Here is a tiny trained network, its code and every weight. The questions are about switching its units off for an input and a class, where a switched-off unit gives its printed mean instead of its output.

import numpy as np


def w(rows, s, z=0):
    codes = np.array(rows[::2]) - 128.0
    scale = np.full(codes.shape[1], s)
    scale[-1] = z or s
    return codes * scale


def f(y):
    return np.maximum(y, 0)


def log_softmax(a):
    a = a - a.max(-1, keepdims=True)
    return a - np.log(np.exp(a).sum(-1, keepdims=True))


def net(x, mask):
    res = np.array(x, float).reshape(1, 2) / 4 @ E
    y = f(res @ A[0][:, :-1].T + A[0][:, -1])
    res = res + np.where(mask, y, B[0][:, -1]) @ B[0][:, :-1]
    return log_softmax(res[-1] @ U[:, :-1].T + U[:, -1])


A, B = {}, {}
E = w([
[113,167,167,1,120,88,205,191,168,161],'x0',
[137,183,84,143,52,243,185,163,92,145],'x1',
],0.0097)
A[0] = w([
[127,108,141,130,169,39,104,99,139,105,83],'n1',
[134,107,104,249,137,167,70,85,116,123,89],'n2',
[125,141,135,10,129,110,170,162,136,151,129],'n3',
[125,137,140,108,130,130,136,134,129,136,212],'n4',
[124,132,121,183,151,148,94,104,132,114,86],'n5',
[121,139,142,166,125,131,108,122,128,128,228],'n6',
[117,134,138,138,113,183,152,136,117,129,97],'n7',
[133,140,131,149,102,206,166,158,125,141,189],'n8',
[124,132,118,106,111,177,169,151,130,138,81],'n9',
[131,127,125,157,135,135,111,118,131,119,255],'n10',
[139,112,160,154,171,17,101,120,133,121,149],'n11',
[144,151,100,155,83,239,171,145,125,123,86],'n12',
[119,120,122,156,130,153,111,120,125,119,91],'n13',
],0.011,0.0077)
B[0] = w([
[126,159,141,116,124,130,45,139,124,171,194],'n1',
[139,180,191,145,127,87,167,240,158,134,250],'n2',
[162,117,148,168,119,111,169,247,114,146,219],'n3',
[163,83,93,122,133,164,150,182,99,139,181],'n4',
[124,166,156,151,116,107,132,182,133,132,177],'n5',
[166,50,93,84,127,167,167,175,85,156,202],'n6',
[124,126,134,142,130,104,80,119,117,138,163],'n7',
[130,73,119,83,154,120,85,115,119,173,220],'n8',
[137,154,160,120,144,103,78,150,141,157,165],'n9',
[163,37,62,81,128,151,181,152,91,148,218],'n10',
[124,117,120,88,132,145,65,131,111,204,222],'n11',
[108,155,142,109,137,115,40,115,134,175,221],'n12',
[116,147,145,141,116,105,134,154,140,135,153],'n13',
],0.016,0.012)
U = w([
[111,132,134,95,158,119,20,108,126,176,113],'0',
[162,148,203,162,105,87,200,193,137,123,77],'1',
[163,45,2,96,129,201,205,119,96,126,252],'2',
[87,154,124,141,114,120,139,121,123,87,87],'3',
[108,140,113,143,145,125,153,72,148,157,97],'4',
[134,133,122,144,101,117,126,95,149,104,84],'5',
[106,152,147,129,121,144,109,121,129,75,98],'6',
[104,135,116,143,130,156,131,107,158,91,84],'7',
],0.01,0.0043)

Each question gives the input, the list of numbers given to net, and the class t.
The units are the neurons (one row each of A and B). Each row of codes is followed by its name. A weight is (code - 128) times the scale printed after its matrix; where a second scale follows, it is the last column's (A, B and U).
mask holds one flag per neuron, in row order. A switched-off neuron (its flag False) gives its mean, the last column of its row in B, instead of its output. The means were averaged over made-up inputs and are rounded, as every weight is.
A unit's drop is (log p(t) with every unit on - log p(t) with that unit switched off) / (log p(t) with every unit on - log p(t) with every unit switched off).
The circuit of an input: a set's keep is (log p(t) with only the set's units on - log p(t) with every unit switched off) / (log p(t) with every unit on - log p(t) with every unit switched off). Starting from the 12 units with the biggest drops (on a tie, the unit counted first), units are removed one at a time, each time the one whose removal leaves the highest keep (on an exact tie, the one counted first), for as long as the keep stays at least 0.8.
circuit, biggest first: the units of the circuit, biggest drop first
unit that matters most: the unit with the biggest drop
top k neurons: the k neurons with the biggest drops, biggest first
drop of u: that unit's drop, to one decimal
input [-3,-3], class 2: circuit, biggest first -> (n12; n10)
input [-2,-2], class 2: unit that matters most -> n12
input [7,8], class 0: top 2 neurons -> (n12; n8)
input [-4,1], class 1: top 2 neurons -> (n2; n11)
input [-8,-7], class 1: top 4 neurons -> (n2; n12; n5; n8)
input [-3,-1], class 2: circuit, biggest first -> (n10; n12)
input [-1,3], class 2: circuit, biggest first -> (n1; n2)
input [-8,8], class 0: top 4 neurons -> (n12; n8; n3; n7)
input [-5,4], class 1: top 3 neurons -> (n2; n11; n1)
input [7,7], class 0: top 4 neurons -> (n12; n8; n2; n9)
input [3,2], class 2: top 2 neurons -> (n2; n5)
input [-7,8], class 0: top 3 neurons -> (n12; n8; n3)
input [-7,-6], class 1: top 2 neurons -> (n2; n12)
input [-7,1], class 1: top neuron -> (n2)
input [-8,-1], class 1: drop of n2 -> 1.2
input [2,7], class 0: drop of n4 -> 0.0
input [-5,1], class 1: drop of n2 -> 1.7
